Below is a small trained network, with its code and all its weights. Each question gives an input and a class and asks what happens when units are switched off, that is, made to give their printed mean instead of their output.

import numpy as np


def w(rows, s, z=0):
    codes = np.array(rows[::2]) - 128.0
    scale = np.full(codes.shape[1], s)
    scale[-1] = z or s
    return codes * scale


def f(y):
    return np.maximum(y, 0)


def log_softmax(a):
    a = a - a.max(-1, keepdims=True)
    return a - np.log(np.exp(a).sum(-1, keepdims=True))


def net(x, mask):
    res = np.array(x, float).reshape(1, 6) / 4 @ E
    y = f(res @ A[0][:, :-1].T + A[0][:, -1])
    res = res + np.where(mask, y, B[0][:, -1]) @ B[0][:, :-1]
    return log_softmax(res[-1] @ U[:, :-1].T + U[:, -1])


A, B = {}, {}
E = w([
[85,39,80,155,80,98,185,100],'x0',
[142,87,99,89,188,127,202,82],'x1',
[151,26,177,182,144,125,53,89],'x2',
[125,63,139,198,222,2,125,128],'x3',
[182,131,204,97,186,118,110,111],'x4',
[160,120,112,215,170,215,130,130],'x5',
],0.0086)
A[0] = w([
[146,178,171,136,84,184,68,148,182],'neuron 1',
[157,36,157,86,214,69,123,125,202],'neuron 2',
[154,75,206,194,201,140,116,90,216],'neuron 3',
[215,177,91,142,198,230,168,139,88],'neuron 4',
[120,155,120,102,50,217,128,91,145],'neuron 5',
[145,254,184,36,179,107,137,136,254],'neuron 6',
[31,157,97,91,47,139,219,170,130],'neuron 7',
],0.0074,0.0028)
B[0] = w([
[116,135,142,10,124,183,143,125,224],'neuron 1',
[137,58,183,170,91,98,196,86,239],'neuron 2',
[208,84,159,139,137,131,123,141,236],'neuron 3',
[159,164,127,79,177,54,125,166,204],'neuron 4',
[113,113,90,102,67,150,117,123,230],'neuron 5',
[121,135,195,85,120,82,85,135,255],'neuron 6',
[137,106,78,91,89,175,160,176,247],'neuron 7',
],0.011,0.0084)
U = w([
[103,60,181,137,136,37,146,1,212],'0',
[47,101,28,115,64,233,149,71,14],'1',
[193,129,131,205,208,185,111,150,4],'2',
[142,152,56,95,122,79,203,188,114],'3',
[83,241,159,72,134,113,53,140,191],'4',
[198,143,137,87,86,214,105,162,175],'5',
],0.0087,0.0028)

Each question gives the input, the list of numbers given to net, and the class t.
The units are the neurons (one row each of A and B). Each row of codes is followed by its name. A weight is (code - 128) times the scale printed after its matrix; where a second scale follows, it is the last column's (A, B and U).
mask holds one flag per neuron, in row order. A switched-off neuron (its flag False) gives its mean, the last column of its row in B, instead of its output. The means were averaged over made-up inputs and are rounded, as every weight is.
A unit's drop is (log p(t) with every unit on - log p(t) with that unit switched off) / (log p(t) with every unit on - log p(t) with every unit switched off).
The circuit of an input: a set's keep is (log p(t) with only the set's units on - log p(t) with every unit switched off) / (log p(t) with every unit on - log p(t) with every unit switched off). Starting from all 7 units, units are removed one at a time, each time the one whose removal leaves the highest keep (on an exact tie, the one counted first), for as long as the keep stays at least 0.8.
circuit, biggest first: the units of the circuit, biggest drop first
unit that matters most: the unit with the biggest drop
k most important neurons: the k neurons with the biggest drops, biggest first
drop when u is switched off: that unit's drop, to one decimal
input [5,1,-8,6,-5,5], class 1: circuit, biggest first : neuron 4; neuron 6
input [-1,2,-5,-5,-4,-6], class 1: circuit, biggest first : neuron 5; neuron 4
input [-8,6,-6,-4,-4,4], class 4: circuit, biggest first : neuron 6; neuron 4
input [6,1,-6,2,-7,-7], class 1: 4 most important neurons : neuron 4; neuron 7; neuron 6; neuron 3
input [-2,-5,-5,0,-1,1], class 4: unit that matters most : neuron 3
input [3,0,-6,0,8,2], class 4: 4 most important neurons : neuron 2; neuron 6; neuron 3; neuron 7
input [1,5,-4,-5,0,-6], class 1: circuit, biggest first : neuron 4; neuron 3
input [1,2,-6,7,-7,3], class 1: 4 most important neurons : neuron 4; neuron 6; neuron 3; neuron 7
input [-8,1,-6,5,4,-7], class 0: 2 most important neurons : neuron 2; neuron 1
input [-4,-3,-7,7,3,-1], class 0: circuit, biggest first : neuron 1; neuron 7
input [7,6,8,-7,0,-7], class 1: circuit, biggest first : neuron 6; neuron 3
input [-3,3,1,-8,7,2], class 4: 2 most important neurons : neuron 4; neuron 6
input [-2,5,0,-4,-5,-8], class 1: circuit, biggest first : neuron 4; neuron 3
input [-6,8,-3,2,5,5], class 0: circuit, biggest first : neuron 2; neuron 7
input [1,-7,-5,-4,7,0], class 4: circuit, biggest first : neuron 6; neuron 3
input [-7,5,4,4,6,8], class 0: unit that matters most : neuron 2
input [-3,4,-4,-1,8,-1], class 4: 3 most important neurons : neuron 6; neuron 4; neuron 3
input [-5,-6,2,-2,7,-1], class 4: 2 most important neurons : neuron 6; neuron 7
input [5,1,4,-7,5,-3], class 1: drop when neuron 3 is switched off : 0.2
input [6,-5,-7,-1,-4,-3], class 1: drop when neuron 7 is switched off : 0.1
input [-4,-7,-3,0,-4,8], class 4: drop when neuron 4 is switched off : 0.3
input [2,-1,0,2,1,5], class 2: unit that matters most : neuron 6
